Below are the code and all the weights of a small trained network. Each question names an input and a class and asks about switching units off, where a switched-off unit gives its printed mean instead of its output.

import numpy as np


def w(rows, s, z=0):
    codes = np.array(rows[::2]) - 128.0
    scale = np.full(codes.shape[1], s)
    scale[-1] = z or s
    return codes * scale


def norm(h):
    return h / np.sqrt((h * h).mean(-1, keepdims=True) + 1e-5)


def f(y):
    return np.maximum(y, 0)


def log_softmax(a):
    a = a - a.max(-1, keepdims=True)
    return a - np.log(np.exp(a).sum(-1, keepdims=True))


def net(x, mask):
    res = np.array(x, float).reshape(1, 8) / 4 @ E
    u = 0
    for l in range(3):
        y = f(norm(res) @ A[l][:, :-1].T + A[l][:, -1])
        res = res + np.where(mask[u : u + 5], y, B[l][:, -1]) @ B[l][:, :-1]
        u += 5
    return log_softmax(norm(res)[-1] @ U[:, :-1].T + U[:, -1])


A, B = {}, {}
E = w([
[157,35,115,74,194,208,56,188,235,78,183,103],'x0',
[64,135,132,83,156,120,86,169,119,199,64,134],'x1',
[118,129,126,125,124,130,117,129,127,134,124,129],'x2',
[224,113,153,120,82,74,38,120,116,191,140,124],'x3',
[65,65,128,200,80,123,109,164,130,150,181,254],'x4',
[130,133,175,107,72,197,157,96,183,174,128,140],'x5',
[183,103,101,251,59,176,174,240,165,158,33,63],'x6',
[169,110,240,96,178,99,194,188,112,143,126,174],'x7',
],0.0057)
A[0] = w([
[129,124,88,150,127,90,137,182,128,98,98,96,208],'L0N1',
[255,101,123,113,81,66,50,124,104,228,164,116,7],'L0N2',
[110,154,182,84,59,252,148,44,168,192,136,135,148],'L0N3',
[115,115,56,127,190,72,103,144,51,90,138,112,251],'L0N4',
[102,94,151,144,81,104,124,117,167,130,155,241,75],'L0N5',
],0.0073,0.0021)
B[0] = w([
[178,44,136,103,67,144,180,71,165,193,119,191,209],'L0N1',
[24,140,133,150,144,194,218,95,199,104,141,144,255],'L0N2',
[142,26,186,167,124,62,114,82,139,107,67,152,249],'L0N3',
[120,57,255,166,91,104,126,111,192,115,69,160,245],'L0N4',
[98,165,63,192,158,47,114,209,180,93,109,99,235],'L0N5',
],0.0078,0.0052)
A[1] = w([
[116,139,91,37,197,3,95,50,115,116,193,212,7],'L1N1',
[123,83,118,142,70,89,163,26,212,60,155,108,183],'L1N2',
[34,157,140,30,156,75,59,36,89,38,239,177,30],'L1N3',
[180,130,159,34,162,107,214,95,131,132,125,94,18],'L1N4',
[224,161,176,49,85,91,110,56,149,127,83,9,206],'L1N5',
],0.0053,0.0021)
B[1] = w([
[187,91,1,114,18,143,168,127,106,212,60,98,171],'L1N1',
[94,128,121,136,189,115,141,111,43,175,111,71,254],'L1N2',
[214,99,122,125,67,169,213,182,184,127,148,115,180],'L1N3',
[82,175,116,159,155,54,85,187,171,201,107,108,156],'L1N4',
[115,122,98,216,110,83,96,216,166,92,147,182,182],'L1N5',
],0.0084,0.0087)
A[2] = w([
[95,222,124,151,73,112,95,47,13,107,69,154,109],'L2N1',
[122,76,153,242,142,83,154,90,128,122,133,112,252],'L2N2',
[160,204,143,107,186,101,119,106,177,132,60,17,92],'L2N3',
[135,21,106,110,205,211,2,119,188,83,172,73,78],'L2N4',
[46,130,151,47,146,136,119,220,140,220,73,156,174],'L2N5',
],0.0063,0.0041)
B[2] = w([
[199,191,208,189,214,184,156,192,149,186,139,206,148],'L2N1',
[145,126,107,17,158,149,58,110,117,90,178,95,253],'L2N2',
[1,112,48,141,98,109,121,179,129,96,150,195,144],'L2N3',
[159,229,196,223,110,60,193,94,54,203,121,187,165],'L2N4',
[157,201,108,95,127,158,102,75,54,98,162,67,179],'L2N5',
],0.0095,0.014)
U = w([
[182,68,62,113,2,170,177,167,173,158,81,116,161],'0',
[143,149,102,113,147,136,100,141,96,145,168,100,254],'1',
[167,189,176,197,155,99,180,156,124,176,131,193,73],'2',
[29,134,46,164,108,57,57,202,191,111,127,159,97],'3',
[114,31,208,107,144,88,92,75,146,115,60,134,64],'4',
[28,150,105,106,149,206,193,92,160,118,145,124,151],'5',
[150,131,92,104,160,140,96,127,102,149,151,95,114],'6',
[160,166,99,101,112,157,84,124,85,116,173,83,93],'7',
],0.0097,0.0055)

Each question gives the input, the list of numbers given to net, and the class t.
The units are the neurons (one row each of A and B). Each row of codes is followed by its name. A weight is (code - 128) times the scale printed after its matrix; where a second scale follows, it is the last column's (A, B and U).
mask holds one flag per neuron, layer by layer. A switched-off neuron (its flag False) gives its mean, the last column of its row in B, instead of its output. The means were averaged over made-up inputs and are rounded, as every weight is.
A unit's drop is (log p(t) with every unit on - log p(t) with that unit switched off) / (log p(t) with every unit on - log p(t) with every unit switched off).
The circuit of an input: a set's keep is (log p(t) with only the set's units on - log p(t) with every unit switched off) / (log p(t) with every unit on - log p(t) with every unit switched off). Starting from the 12 units with the biggest drops (on a tie, the unit counted first), units are removed one at a time, each time the one whose removal leaves the highest keep (on an exact tie, the one counted first), for as long as the keep stays at least 0.8.
circuit, biggest first: the units of the circuit, biggest drop first
unit that matters most: the unit with the biggest drop
k most important neurons: the k neurons with the biggest drops, biggest first
top k neurons in layer l: the k neurons of layer l with the biggest drops, biggest first
input [-1,-8,-4,1,-8,5,-1,-2], class 3: top 2 neurons in layer 2	(L2N3; L2N5)
input [-8,-6,-7,3,-1,-1,-2,-1], class 2: unit that matters most	L2N1
input [2,6,1,-7,-4,0,-7,4], class 0: 4 most important neurons	(L1N3; L1N1; L0N2; L2N2)
input [-6,5,-5,3,7,6,-3,0], class 3: 2 most important neurons	(L0N5; L2N4)
input [-7,1,-1,-8,1,1,-8,4], class 0: top 2 neurons in layer 1	(L1N3; L1N1)
input [-4,2,1,-1,0,4,-4,-2], class 0: top 3 neurons in layer 0	(L0N4; L0N2; L0N1)
input [-1,8,-5,8,4,-3,-4,3], class 5: top 2 neurons in layer 2	(L2N2; L2N4)
input [-4,8,-1,-5,5,8,6,6], class 4: top 3 neurons in layer 2	(L2N4; L2N1; L2N3)
input [4,7,0,-7,4,-1,2,-7], class 1: circuit, biggest first	(L0N2; L2N5)
input [0,5,5,-5,3,-8,1,3], class 4: top 2 neurons in layer 0	(L0N4; L0N1)
input [-5,-2,-1,3,4,8,-3,-3], class 4: top 2 neurons in layer 2	(L2N5; L2N4)
input [7,1,0,2,-3,-7,6,6], class 2: circuit, biggest first	(L2N4; L1N1)
input [-6,-5,3,6,7,-7,-4,-1], class 3: 4 most important neurons	(L0N5; L2N5; L2N4; L0N2)
input [-5,7,-1,-4,-6,-7,0,2], class 4: 3 most important neurons	(L0N4; L0N1; L1N2)
input [-6,0,5,3,6,8,-8,7], class 0: unit that matters most	L1N1
input [1,-4,5,-6,-1,1,-8,-4], class 0: circuit, biggest first	(L1N3; L1N1)
input [-3,5,8,8,-4,-8,5,4], class 4: top 2 neurons in layer 1	(L1N2; L1N1)
input [-1,-3,6,-2,0,5,-8,-4], class 0: circuit, biggest first	(L1N1; L1N3)
input [1,6,5,6,-6,2,-4,1], class 3: 2 most important neurons	(L2N3; L1N4)
input [-6,8,-8,1,7,-8,0,-6], class 4: circuit, biggest first	(L0N4)
input [-2,6,5,-7,-1,6,0,-8], class 1: 2 most important neurons	(L0N2; L0N4)
input [8,-4,-3,-7,3,8,-4,-2], class 2: circuit, biggest first	(L2N4; L0N2)
input [8,-3,2,8,-7,4,-7,2], class 2: 2 most important neurons	(L2N4; L2N2)
input [-6,2,-1,-2,3,0,6,8], class 1: top 3 neurons in layer 1	(L1N3; L1N1; L1N5)
input [8,0,8,-4,-8,-3,-2,2], class 2: 3 most important neurons	(L2N4; L2N2; L0N5)
input [4,1,-3,0,-5,3,-3,-4], class 3: 2 most important neurons	(L2N5; L1N4)
input [-6,0,6,1,-2,0,7,8], class 1: unit that matters most	L1N3
input [7,-3,1,-6,2,1,-7,0], class 0: 2 most important neurons	(L1N3; L1N1)
input [8,-7,2,-8,-1,1,5,-2], class 2: 2 most important neurons	(L2N4; L0N2)
